Each row is followed by its class.
[  76  158   42  138   97  -20   43  178  -71  -83   15   25  126  -12
   52  108  -47  120   36 -417  -28 -169   61  -16   -2  -87  133  -69
 -212   28  -17  -88  -89] : fovaz
[ 376  320   98  240   84  198  -47  287 -174  152  381   37  396   47
   95  227  234  208  348 -485  265 -211  224   -5  221  -54  339  213
 -124  205   16 -281 -362] : pegak
[-294 -193  -42 -155  219    5  -11 -241   62  100   16  137  -83  -53
  239  -14   94   46 -219  -14   63  108  294  -28  261  187   60  179
   14   92 -223   85    9] : digo
[ 321 -367  300   -1  -17   18 -167 -182  229  250  126   92   50 -494
  167   -1  198  371 -180  351  -92  122  292  -51 -381  217 -236 -118
   20  271   -7  -41  404] : midom
[  13 -216   98 -109  151 -127   -8   67  -38  132  102   -4   84  151
  160  165  264  -80  -26    4 -118  -42   58  234  191    7   24  -17
  -39  118   69 -188  -47] : pegak
[ -64 -139 -133  108  234 -139  -62  141 -116  244  172    5  208  117
  105  240  458   74  -33  -47   78 -102  240  183  533   50  172  313
    4   65 -176 -346 -449] : segaz
[-243  206   45  -80  -62  344 -132  -12 -194  -13  341   25   74 -269
  -58  121  243   56  107  -71  174 -190  354 -147 -108    2   77  158
  111 -115   76 -165  -73] : midom
[-316  470  268  201  -86  240  -72  269 -224  -79  -38 -304  425 -299
 -172  136  102 -212  353 -118 -169 -355  304 -232 -128  -33   67  300
 -128 -242  115 -439  323] : fovaz
[-266 -555   64 -384  228   86  -27 -427  196  164   60   64  -31  109
  300 -170  -52  113 -325  506  141  235  -77 -203  228  211  -68  145
  252   75 -323  450   54] : digo
[-244 -375  154 -295  305  -89   -8 -364   80 -102 -123   72 -298 -171
  360  -65   18   50 -432  182 -145  117  -55   88   69  -18 -132 -131
  285   33   61   82  -16] : midom
[ 206  -72   -1  143  258 -522 -215  101  -92  215  -18   97   20  126
  -18  -96  210  -41  221  -36 -118  -95   96  496  599  187  175  121
   30  333   76 -278 -319] : Baze
[-182   62  -28  -25 -149  416  -73 -110   42   31   74   58  200 -326
   20  -26  266  220  -23  364  153 -160  198 -146 -360  -71  -90  107
 -112  -51  -41   55  -30] : midom
[ 140  174  -34 -140  -26   45  -67   15 -181   -1  247  156  199  -30
   18  190  167   35  193 -387  112 -147   91  128  258   97  126  110
  256 -150   29    6 -204] : Baze
[  60  120 -137  166  177  -25    7   85   25 -133  -87  376  286 -144
   66   40  -43  263  -83 -344  185 -134  102  107   14 -132  152    3
 -367  231  -90  -16 -289] : Baze
[ 102  -47  370 -141    1  293 -115   25   46   86  467   11  236 -222
  209  371  386  357   17    7  433 -114  476 -337   -2   83  181   63
  256 -155  -62  -63   52] : digo
[ -74  212   53  -75 -194   -1  -91  236  -94  114  252    2  149 -151
 -102  258  458  -72  107    2  115   15  443  -97  114  104  -78  187
  260  -85   74 -170 -243] : Loko
[ 197  285  -10  162 -424 -422   23  197  156 -245 -472  110  -78 -347
 -638 -391 -656   60  123 -162  -23  128 -153  311 -436 -115  -46 -232
   90   82 -159  -81  194] : Baze
[  19   13 -197   66  -37  -85 -103  -58  -26   -6  -60   -9  245 -131
  144 -223   58  177  163 -209  198 -138   12  227  178  -51   88  106
   52  163    5   92 -293] : fovaz
[ -98    5  -35   23  -43 -523   69   33   79  189 -213  -90 -346  140
 -227 -315 -170 -191    1   91 -253  318 -342  326  240   20 -112   -7
  -23  253  -89  -63 -163] : midom
[ -24 -126 -107 -143  -65 -254   59  -97  143  104 -190   89 -218    6
 -196 -143    6 -103    0  107 -191  285   -4  226  109  -57 -140 -204
  -84  121 -109   90   92] : rati
[-116 -351  -36 -340   29  528  -67  131 -161   67  520 -361  201  282
  569  219  594  -46 -178  418  151 -351   89  -42 -136  -46 -159  -69
  538 -383  292 -126  118] : Loko
[ -49  -80  -86 -104  219 -370 -122  -24  -49   76  210   53 -253  -87
  -32   29  130   25 -119  293  -62  185  199   -4  330  125    2   30
  103  -10 -101  -81  298] : midom
[  84 -323 -179 -162  227   56   26 -295  133   84 -104  170   33  183
  310  -52  168   12  -94  252  -72   39   -6   39  132   69   47    1
 -236   27 -180  233   96] : rati
[ -70   27  202  101   75 -213   42  100   92  240 -212 -261 -108  -67
    4  -86  103 -202   76  305 -553   75   41 -173  171  137 -175   25
 -131  -17 -163  -97  297] : fovaz
[ -25 -301   79 -269  103 -152  -91 -165    0  191  217 -128  -38  265
  232   51  342 -105   31  298  -10   69   -5   59  415   74  -22   19
  212  -15   57    5   40] : fovaz
[ -17   39  104  141  193  -74   56  361 -160   23  117  -66  277  -42
   24   83   -3  101  176 -676 -103 -236  -13  143   59  -95  138 -114
 -384  195   37   94 -185] : midom
[ 463   95  127  288  -95  138  -11  283  438  302 -136 -130  329    0
   -5 -174  133  272  -99  707  -79 -104 -304  -47 -341  -88  -51  -12
 -300   47 -185 -233  307] : tisir
[-230 -164  295 -446   24   56  138 -154  159 -104  -61  322 -123 -223
 -188  129 -137 -223 -228 -139 -239  321  -23 -160  -12   -8   20 -244
  -66  -76 -250 -120  209] : rati
[-239  119 -212   25   36  102  -90 -186 -183  327  296  -68  176 -243
  274   95  644    7  -45   84  -10   10  466 -150 -110  -66 -310  347
   -3  195  -21  -71 -180] : tisir
[ -44 -129 -286 -162  335  -22  -73 -431 -113   93  151  433 -182  364
  231  -25  154  150 -195  289  185   25  184  217  168  -40   74  118
 -238  314 -123  133 -268] : Baze
[ 438  331  -84  152 -237  122  203  324  138  106 -142  190    4  130
 -287  -75 -204  161   98 -364 -130 -100 -430  249   95  103  313 -119
 -292 -102 -296  -32 -514] : segaz
[-207  219  180  -11    3   38  -33  272 -162  -82  193   49  -63 -284
  -41  108   -9   32  -65 -449   66  -44  232    2  127   38   87   -8
  231   55  125 -337 -307] : Loko
[-270 -151 -121 -421   15   16  -56 -239  -16   25  144  -14 -159  165
   75  -33  165 -130 -109  499  121  194   34  -49   98  -12 -172   -7
  313 -147   78  174   62] : rati
[ -46  594 -388    4 -210  -14   38  279 -223 -195  153  148  157   15
 -179 -103 -178   94  -19 -261  400  -49    4  143 -312 -191   24   86
   78  -49  -95 -180 -236] : Baze
[ 227   92   72  -50   37   48  -42  146  -49  117  170 -123  303   59
  129   32  308   17    6  112  -41  -91  -67   25  118   21  -21   79
  189 -111    0  -66   11] : Loko
[ 172   93   37  165   66 -114  -54  319  -93  -69  191  -25  193 -192
   34   66   54  172   85 -671  -53 -322   60   46  -14  -23  195 -234
 -131   -4   38 -180  -76] : fovaz
[  45  104    2  183  235  195  -41  317 -201   19  185  -21  334 -326
  224   48  239  212  -15 -247    1 -247  315   24   60    5  169  -15
 -200  116   23 -348 -158] : segaz
[ 236  157 -188  265  -35   66   21    0   12    6  -61   93  181   25
    5   67  -19  166   36 -105   -6 -186  -26  -10 -197  -34   34  130
 -225    0  -46   68  -51] : pegak
[  42  -97   44 -183  137  -99  -34   10  -34  170  133  109    1   92
  164   76  163    0  -19   69  -32   28   34  173  271  111  118  112
   12  137  -65  -69 -164] : tisir
[  31  -21  -31 -250   85 -222  -49   -8  -45  171  211  104  -64   68
  138   49  240  -88   48  -52  -93   47  -35  196  317  175   87   39
    6   27    6   32 -127] : midom
[ 443  328   80   90 -116  207   61  118 -315  129  172   37  285   84
   84   63  156   -8  296 -644  -56 -191 -106  373   70  132  282  256
  -28  114  -72 -423 -409] : leko
[-531  292  117  314  193  191  145  178   55   47 -265   32  437 -143
  -84  144  118 -128  111  -56 -189 -134  294 -433 -108 -254 -120  202
 -899  181 -133   93   28] : Baze
[-150  222 -156  -81   43  371   64  -85 -165  153  183  174  332 -122
  109  -19  216   19 -190  178 -109    0   33 -134 -340 -116 -179  215
 -377  201 -230 -100  -43] : leko
[ -69 -195   -8  -34  235 -227  -51 -121  163  202 -153  183   88    6
  117   12  170  -18  -87  215 -117   63   84   47  376   85  -34  216
    4  153 -257    9 -157] : Baze
[  32  240   76  342  214 -281  -86  262  -85 -197 -144   17   49 -278
  -96 -254 -343   37  -27 -317 -179 -219 -103   12 -121  105  229 -135
 -265  137  122 -227   35] : digo
[ -64  399  216   99 -338  414   38  205 -128  -83  272  114  289 -285
 -485   50 -229    0  110 -415   20  -66 -203 -232 -549 -214  -82 -188
 -339  175  278 -147  -91] : leko
[  77 -370  261 -200  140 -179   17  130  224   51  -17   34  220   98
  120  210  -29  -44  -12   64 -115  -22  -87   36  157   75  108 -183
 -137  -27   33  169  398] : digo
[ 194   46   92 -124  105  -60 -117  -10    5  140  171  327  217  -17
  -79   95  109  127  -39 -127   36    1  145  137  203  136  172  154
  -39  167 -172  -21 -129] : Loko
[-187  220  235  234  259 -213   95  491  356  309  -82 -161    2 -232
  152   94    9  -11 -226 -206 -352   27  166 -272   35 -176 -126  -43
 -329  227 -173 -288  294] : leko
[ 141 -102 -105   32   89 -389  100   20  -47  132 -179   94  -40  -76
   52 -138  229  -47  -52 -236 -352  270    3  360  468  194  -75  -76
 -182  265 -205 -143 -221] : fovaz
[ 169  -76  -26  -11  -44 -160    1  -99   -9  132    5   21  -67   55
  -61 -136    9  -61   30  108 -169  112 -248  171  109   12 -139  -70
  142   98  -24  -71  -36] : Baze
[ 489 -179  128  265  390 -291    0  189  -33  -37  110  266   -5   79
   20  116 -359  469 -199 -443   90  -63 -254  232  211   33  431    1
  -86  263 -329 -332 -245] : midom
[ 145   18  -90  146   61 -370   71  151   81   42 -106   64  -76    4
  -62  -27 -278  -18   35 -486 -206   31 -138  144    6  -78   49 -153
 -276  233   -1  127   37] : tisir
[ 254 -241   13 -262  -17  108 -184   32 -369  295  862  -39  271  284
  172  194  761 -241  352 -178  -76 -318 -244   52  158   66   80 -322
   33   70  538   14 -556] : digo
[ 124 -256  -73  122  210 -363   22 -124  277  294 -246  161  -65  431
  -25 -261 -307  126 -211  104 -108  133 -507  363  272  -93   13   88
 -212  491 -224  196 -299] : Loko
[ 118  188   52  -93 -236  -45   64  127   -4  146  207  -58   57 -100
   -6   76  -64  -96  105  -80  -74  136 -196 -160  -52  115  -62    9
  177  -86    6  -36  101] : digo
[-198  202  -52  165  100  254  -49 -137  -95 -144 -103  264 -116 -429
 -151  -85 -273  204  -97 -344   74   14  342  -23 -161 -158   31   43
   30  256  -16 -251 -219] : rati
[-136  208   -8 -108 -182  272  -10   48 -152  -69   40   57 -104 -337
 -189   -1   -2  -52  120   36   20  154  345   10   48  111  -15   51
  236 -102   12 -350  132] : rati
[  11  222 -280  386   54 -111  -26  208   84  -60 -219  131  113 -187
  -46 -207 -259  261 -144  -48  157 -119   51   63 -166  -75  154  109
 -286  207 -126 -199 -267] : segaz
[-181  150  148   72   14  158   52   78   81  -77  -79  138   76 -194
 -121   94  -26   70  -88 -271   58  -49  237  -97  -62  -75  116   69
 -256   65 -131 -156  -16] : leko
[-211   -3  114  -29  -33 -116  -41  114  -84  -34  223 -118 -340    1
 -225 -180 -277  -35   68   -6  126  152 -118  -38  158   59  106 -104
   92   80  104 -139   32] : midom
[-270  -71  300  118  135 -738   31  361   21 -152 -477 -353 -483 -226
 -103 -161 -535   92   58 -340  -20  217  278  393  245 -157  -64 -192
  501  248   89 -142   -7] : rati
[  82 -109  -32   80   30  202   35  -15 -200  -59  237   76  120   35
   34   -3   -5  176   48 -196  248   -3  -79   96 -115 -230   75  -65
 -127  304   96 -103 -336] : midom
[-120  276   23   36   34   84    4   11  -43  -57   68   69   49 -204
   17  133  -17   61  -39 -230   44  -21  227 -145   22   60   45  157
  -44  -79    3  -64  115] : pegak
[-254  325  -44  239   82   97   39  214   43  106 -158  177   71 -249
  -26   44   38  104 -108   -5  -62  -43  285  -58    8  -73    8  265
 -364  282 -177 -281 -279] : leko
[ 195  121  -17  178  261 -142 -130  110  -79  128  254  178 -261 -163
   16 -140   23  152 -186 -179  -75 -101   35   30  108   -3  294 -114
   62  256 -114 -577 -530] : segaz
[ -33  148  480   60  229  137 -156  251  -24   66  176   57  265 -546
   -2  178  187  276    4 -339   16 -223  404  -97  231   61  240   52
  247   59  -71 -378 -201] : digo
[  24  102   92  226   94  -75   53  223   89   28  -72   71  197  -71
  -40   74 -190   65  -15 -241  -48  -44  -36  -50  -96 -142   71  -44
 -282  229   14 -108    0] : digo
[ -47 -103   -4  -70   37 -348  -42   24  162  214 -168   24  -10  286
 -123 -207 -163 -182  -71  492 -113  221 -213  135  156   31  -83  189
   21  260 -134   22   -7] : Loko
